Each row has a name. Each piece below is followed by the name of the row it came from, unless a question asks for something else. Each question is about the rows just above it.

Bivu: [103 127 151 167 171 159 137 112  92  85  91 111 136 159 171 168 152 128
 104  88 171 168 164 158 153 146 140 133 126 119 112 106 100]
Femu: [ 88 133 146 119 167 140 152 159 111 137 171 158 171 151 153 103  91 168
 136 159  92 100 168 126 104 128 112 164 112 171  85 106 126]
vur: [103 127 151 167 171 159 137 112  92  85  91 111 136 159 171 168 152 128
 104  88  86  97 120 145 164 171 163 143 119  96  85  88 105]
Count the entries of [ 88 133 146 119 167 140 152 159 111 137 171 158 171 151 153 103  91 168
 136 159  92 100 168 126 104 128 112 164 112 171  85 106 126]:  33
Put [100 106 112 119 126 133 140 146 153 158 164 168 171  88 104 128 152 168
 171 159 136 111  91  85  92 112 137 159 171 167 151 127 103] back in order: which row is it?  Bivu
Number of entries in [103 127 151 167 171 159 137 112  92  85  91 111 136 159 171 168 152]:  17
How many entries does [103 127 151 167 171 159 137 112  92  85  91 111 136 159] have?  14

bonim: [138 155 156 149 155 169 102 151 147 150 143 103 139 137 134 123 116 126
 125 145 118 140 130 110 118 128 132 107 109 119  96 136 111  98 110 103
  97 111  92  80 122 130 103  87 107 115 112  91 100]
laz: [153 124 151  90 116 119 148 153 136 111 142 111 142 156 140 128 132 138
 122 124 134 137 115 150 140 134 137 113 127 122 117 139 132 132 136  98
 141 123 136 131 127 141 143 103 126 126 145 125 130]
makin: [122 139 140 134 141 156  90 141 137 142 136  98 136 136 134 124 119 130
 131 153 127 150 142 122 132 143 148 125 127 138 111 151 127 116 128 123
 117 132 113 103 145 153 126 111 132 140 137 115 124]
Zogu: [139 154 154 147 153 167  99 149 144 148 140 101 138 136 133 123 117 127
 127 149 122 145 136 117 126 137 142 119 121 132 111 151 127 116 128 104
 117 132 113 103 145 153 126 111 132 140 137 115 105]
gipuz: [111 134 140 137 138 153 140 137 132 113 127 156 139 132 150 124 117 131
 126 153 142 136 122 123 145 141 148 127  98 122 131 127 142 141 125 124
  90 130 115 103 151 111 143 119 136 134 128 136 116]
Which row holds these entries in another order? [127 150 117 128 136 141 132 123 151 137 125 153 139 137 111 122 136 127
 116 122 141 140 131 132 138 126 127 113 103 111 140 124 136 134 145 153
 130 132 142  90 124 156 134 119 142 115 143  98 148]  makin
How many entries does [139 154 154 147 153 167  99 149 144 148 140 101 138 136 133 123 117 127
 127 149 122 145 136 117 126 137 142 119 121 132 111 151] have?  32
[ 90  98 103 111 111 113 115 116 117 119 122 122 123 124 124 125 126 127
 127 127 128 130 131 132 132 132 134 134 136 136 136 137 137 138 139 140
 140 141 141 142 142 143 145 148 150 151 153 153 156] is which row reordered?  makin
Count the entries of [139 154 154 147 153 167  99 149 144 148 140 101 138 136 133 123 117 127
 127 149 122 145 136 117 126 137 142 119 121 132 111 151 127 116 128 104
 117 132 113 103 145]:  41
Which row holds these entries in another order? [124 115 137 140 132 111 126 153 145 103 113 132 117 123 128 116 127 151
 111 138 127 125 148 143 132 122 142 150 127 153 131 130 119 124 134 136
 136  98 136 142 137 141  90 156 141 134 140 139 122]  makin
Which row holds these entries in another order? [116 136 128 134 136 119 143 111 151 103 115 130  90 124 125 141 142 127
 131 122  98 127 148 141 145 123 122 136 142 153 126 131 117 124 150 132
 139 156 127 113 132 137 140 153 138 137 140 134 111]  gipuz

rolar: [115 138 107 119 118 149 155 115  99 133 146 115 126 115 100 127 140]
Navas: [116 132 108 120 121 148 153 116  99 131 142 116 127 116 101 130 140]
gen: [117 139 116 121 125 145 143 122 107 136 145 120 125 118 111 130 134]
Temor: [138 124 143 137 137 115 106 141 148 127 115 140 129 137 151 122 118]
Bav: [142 115 156 131 133 120  99 146 150 128 110 148 125 141 149 127 109]
rap: [139 130 132 132 125 133 126 128 125 133 123 136 126 133 134 128 130]
Potab: [135 124 141 136 133 114 110 135 145 124 116 139 129 137 146 127 119]
Malal: [151 113 171 146 144 103  86 155 170 122 102 158 131 148 171 120 106]
fal: [115 142 122 120 118 140 144 124 111 135 135 119 130 115 115 120 142]
Kosog: [133 121 149 137 129 126 113 130 144 131 120 131 130 130 145 121 120]
How many entries does [139 130 132 132 125 133 126 128 125 133 123 136] have?  12
Which row holds these entries in another order? [120 121 145 130 130 131 120 131 144 130 113 126 129 137 149 121 133]  Kosog
Number of entries in [135 124 141 136 133 114 110]:  7

ribud: [149 168 117 110]
fiti: [149 121 117 110]
fode: [117 168 149 109]
mugeb: [123  76 102  95]
Count the entries of [149]:  1
Which row holds these entries in another order? [110 117 168 149]  ribud

supa: [125 133 118 144]
pilo: [118 125 133 145]
Sive: [172 111 154 125]
fepa: [132 144 125 118]
Ziku: [172 111 155 125]
[125 172 111 154] is which row reordered?  Sive
Put [145 133 118 125] back in order: which row is it?  pilo
Which row holds these entries in another order? [144 118 133 125]  supa
Number of entries in [132 144 125 118]:  4
Number of entries in [125 133 118]:  3
How many entries does [118 125 133] have?  3

Metu: [140 113 110 126 141 119 151 115 140  92 120 123 122 145 115 122 134 127
 133 137 158 127 132 154 114 113]
suno: [154 118 126 100 154 128 146 128 144 121 122 143 111 125 142 153 111 150
 146 119 136 129 152 120 135  97]
ked: [148 121 122 138 130 107 118 117 168 122 117 107 153 131 123 121 130 136
 123 141 145  80 120 137 125 134]
Pova: [124 114 133 110 139 148 151 123 108 117 154 109 125 123 123 147 149 136
 129 116 139 139 133 124 126 136]
feri: [150 111 118 119 125 120 153 121 154 111 129  97 154 128 122 136 146 142
 127 144 152 100 135 146 128 143]
rili: [150 111 118 119 125 120 153 121 154 111 129  97 154 128 122 136 146 142
 134 144 131 151 153 146 135 142]
How many entries does [150 111 118 119 125 120 153 121 154 111 129  97 154 128 122 136 146 142] have?  18
Count the entries of [150 111 118 119 125 120 153 121 154 111]:  10
Which row holds these entries in another order? [146 100 119 129 136 143 128  97 146 127 128 125 142 111 152 121 118 144
 122 120 154 111 154 153 135 150]  feri

